Below are the code and all the weights of a small trained network. Each question names an input and a class and asks about switching units off, where a switched-off unit gives its printed mean instead of its output.

import numpy as np


def w(rows, s, z=0):
    codes = np.array(rows[::2]) - 128.0
    scale = np.full(codes.shape[1], s)
    scale[-1] = z or s
    return codes * scale


def norm(h):
    return h / np.sqrt((h * h).mean(-1, keepdims=True) + 1e-5)


def f(y):
    return np.maximum(y, 0)


def log_softmax(a):
    a = a - a.max(-1, keepdims=True)
    return a - np.log(np.exp(a).sum(-1, keepdims=True))


def net(x, mask):
    res = np.array(x, float).reshape(1, 4) / 4 @ E
    u = 0
    for l in range(4):
        y = f(norm(res) @ A[l][:, :-1].T + A[l][:, -1])
        res = res + np.where(mask[u : u + 4], y, B[l][:, -1]) @ B[l][:, :-1]
        u += 4
    return log_softmax(norm(res)[-1] @ U[:, :-1].T + U[:, -1])


A, B = {}, {}
E = w([
[75,117,91,91,102,139,102,107,140,105,93],'x0',
[126,164,86,85,62,77,178,221,101,173,168],'x1',
[59,107,155,170,155,103,171,142,83,9,103],'x2',
[127,121,124,76,202,186,110,192,1,164,43],'x3',
],0.009)
A[0] = w([
[32,147,174,253,94,156,153,174,27,87,63,4],'0.n1',
[115,158,79,22,107,59,193,154,39,150,169,78],'0.n2',
[163,156,206,190,40,126,80,8,192,82,105,140],'0.n3',
[99,55,88,153,140,40,174,210,121,51,144,76],'0.n4',
],0.0044,0.0034)
B[0] = w([
[74,118,128,145,142,199,124,140,214,137,156,188],'0.n1',
[134,153,171,110,129,114,19,186,116,178,174,212],'0.n2',
[179,96,162,88,178,93,75,239,116,135,142,253],'0.n3',
[130,113,251,130,94,132,167,114,126,131,102,195],'0.n4',
],0.011,0.005)
A[1] = w([
[102,146,103,216,185,218,138,61,73,95,94,4],'1.n1',
[107,149,191,128,2,59,205,143,86,83,153,27],'1.n2',
[197,137,105,90,191,119,60,96,123,172,127,76],'1.n3',
[86,179,73,78,85,160,210,227,140,183,199,29],'1.n4',
],0.0072,0.0021)
B[1] = w([
[217,86,118,126,117,203,206,155,186,128,107,182],'1.n1',
[118,150,164,162,2,162,121,110,100,195,29,220],'1.n2',
[102,221,92,156,77,127,112,107,164,74,86,254],'1.n3',
[103,56,101,186,160,119,141,77,113,135,169,244],'1.n4',
],0.011,0.0058)
A[2] = w([
[182,160,118,95,182,171,169,60,114,125,28,54],'2.n1',
[88,1,210,141,205,94,153,181,56,62,75,210],'2.n2',
[166,118,131,126,110,178,174,138,178,62,117,251],'2.n3',
[152,42,84,176,118,173,124,133,42,161,110,216],'2.n4',
],0.0084,0.002)
B[2] = w([
[96,209,163,201,8,159,159,125,59,131,98,198],'2.n1',
[82,104,57,92,104,48,191,87,148,162,240,254],'2.n2',
[222,168,118,109,118,202,95,123,144,210,144,224],'2.n3',
[167,113,98,85,187,123,135,143,210,36,138,205],'2.n4',
],0.011,0.0069)
A[3] = w([
[206,91,87,157,91,109,116,70,169,147,132,82],'3.n1',
[176,156,134,74,183,119,25,187,158,130,105,29],'3.n2',
[212,84,90,112,192,126,28,186,118,151,69,59],'3.n3',
[58,84,139,124,114,1,165,67,204,185,190,2],'3.n4',
],0.0084,0.0021)
B[3] = w([
[13,89,131,81,172,114,132,143,133,129,167,209],'3.n1',
[150,98,96,1,85,150,251,90,148,167,171,195],'3.n2',
[148,135,151,143,120,236,198,110,235,165,121,179],'3.n3',
[162,114,105,145,251,109,61,132,24,22,60,254],'3.n4',
],0.01,0.0099)
U = w([
[140,129,96,80,136,180,177,126,217,159,149,64],'0',
[83,81,110,121,208,54,104,138,79,73,144,54],'1',
[130,200,190,203,84,161,95,135,85,134,5,254],'2',
],0.014,0.00091)

Each question gives the input, the list of numbers given to net, and the class t.
The units are the neurons (one row each of A and B). Each row of codes is followed by its name. A weight is (code - 128) times the scale printed after its matrix; where a second scale follows, it is the last column's (A, B and U).
mask holds one flag per neuron, layer by layer. A switched-off neuron (its flag False) gives its mean, the last column of its row in B, instead of its output. The means were averaged over made-up inputs and are rounded, as every weight is.
A unit's drop is (log p(t) with every unit on - log p(t) with that unit switched off) / (log p(t) with every unit on - log p(t) with every unit switched off).
The circuit of an input: a set's keep is (log p(t) with only the set's units on - log p(t) with every unit switched off) / (log p(t) with every unit on - log p(t) with every unit switched off). Starting from the 12 units with the biggest drops (on a tie, the unit counted first), units are removed one at a time, each time the one whose removal leaves the highest keep (on an exact tie, the one counted first), for as long as the keep stays at least 0.8.
units of the circuit, in order: the units of the circuit, biggest drop first
unit that matters most: the unit with the biggest drop
k most important neurons: the k neurons with the biggest drops, biggest first
k most important neurons of layer l: the k neurons of layer l with the biggest drops, biggest first
drop of u: that unit's drop, to one decimal
input [-4,-6,-1,2], class 2: units of the circuit, in order : 2.n1
input [7,0,5,7], class 0: 3 most important neurons : 1.n1, 0.n3, 0.n1
input [-3,-6,1,-2], class 1: 4 most important neurons : 0.n3, 2.n2, 1.n1, 0.n2
input [-5,-2,7,3], class 0: 2 most important neurons : 1.n1, 0.n3
input [-1,-3,1,-5], class 1: 4 most important neurons : 2.n2, 1.n1, 0.n2, 0.n3
input [-3,1,-6,0], class 1: 4 most important neurons : 0.n3, 2.n3, 1.n4, 1.n1
input [7,4,7,0], class 2: 2 most important neurons : 1.n2, 0.n4
input [-3,1,1,-7], class 2: 3 most important neurons : 1.n2, 2.n2, 1.n4
input [-3,-6,7,1], class 0: 4 most important neurons : 1.n1, 2.n3, 0.n2, 0.n1
input [-5,-8,2,1], class 0: 2 most important neurons : 1.n1, 2.n3
input [-3,-5,1,-3], class 1: 2 most important neurons : 2.n2, 0.n3
input [-7,6,0,-7], class 1: 3 most important neurons : 1.n4, 2.n1, 1.n3
input [-2,3,1,-4], class 2: 3 most important neurons : 1.n2, 0.n4, 2.n2
input [4,5,7,-6], class 2: units of the circuit, in order : 1.n2
input [-3,-2,1,7], class 0: 2 most important neurons of layer 1 : 1.n2, 1.n3
input [0,-7,4,1], class 0: 2 most important neurons of layer 0 : 0.n2, 0.n4
input [-4,5,7,-6], class 2: drop of 1.n2 : 1.3
input [-1,7,-8,-2], class 1: drop of 1.n4 : 0.3
input [-7,-6,8,4], class 0: drop of 1.n1 : 1.2
input [3,-4,-8,5], class 2: unit that matters most : 2.n1
input [-7,-6,-2,1], class 2: 2 most important neurons of layer 2 : 2.n1, 2.n4
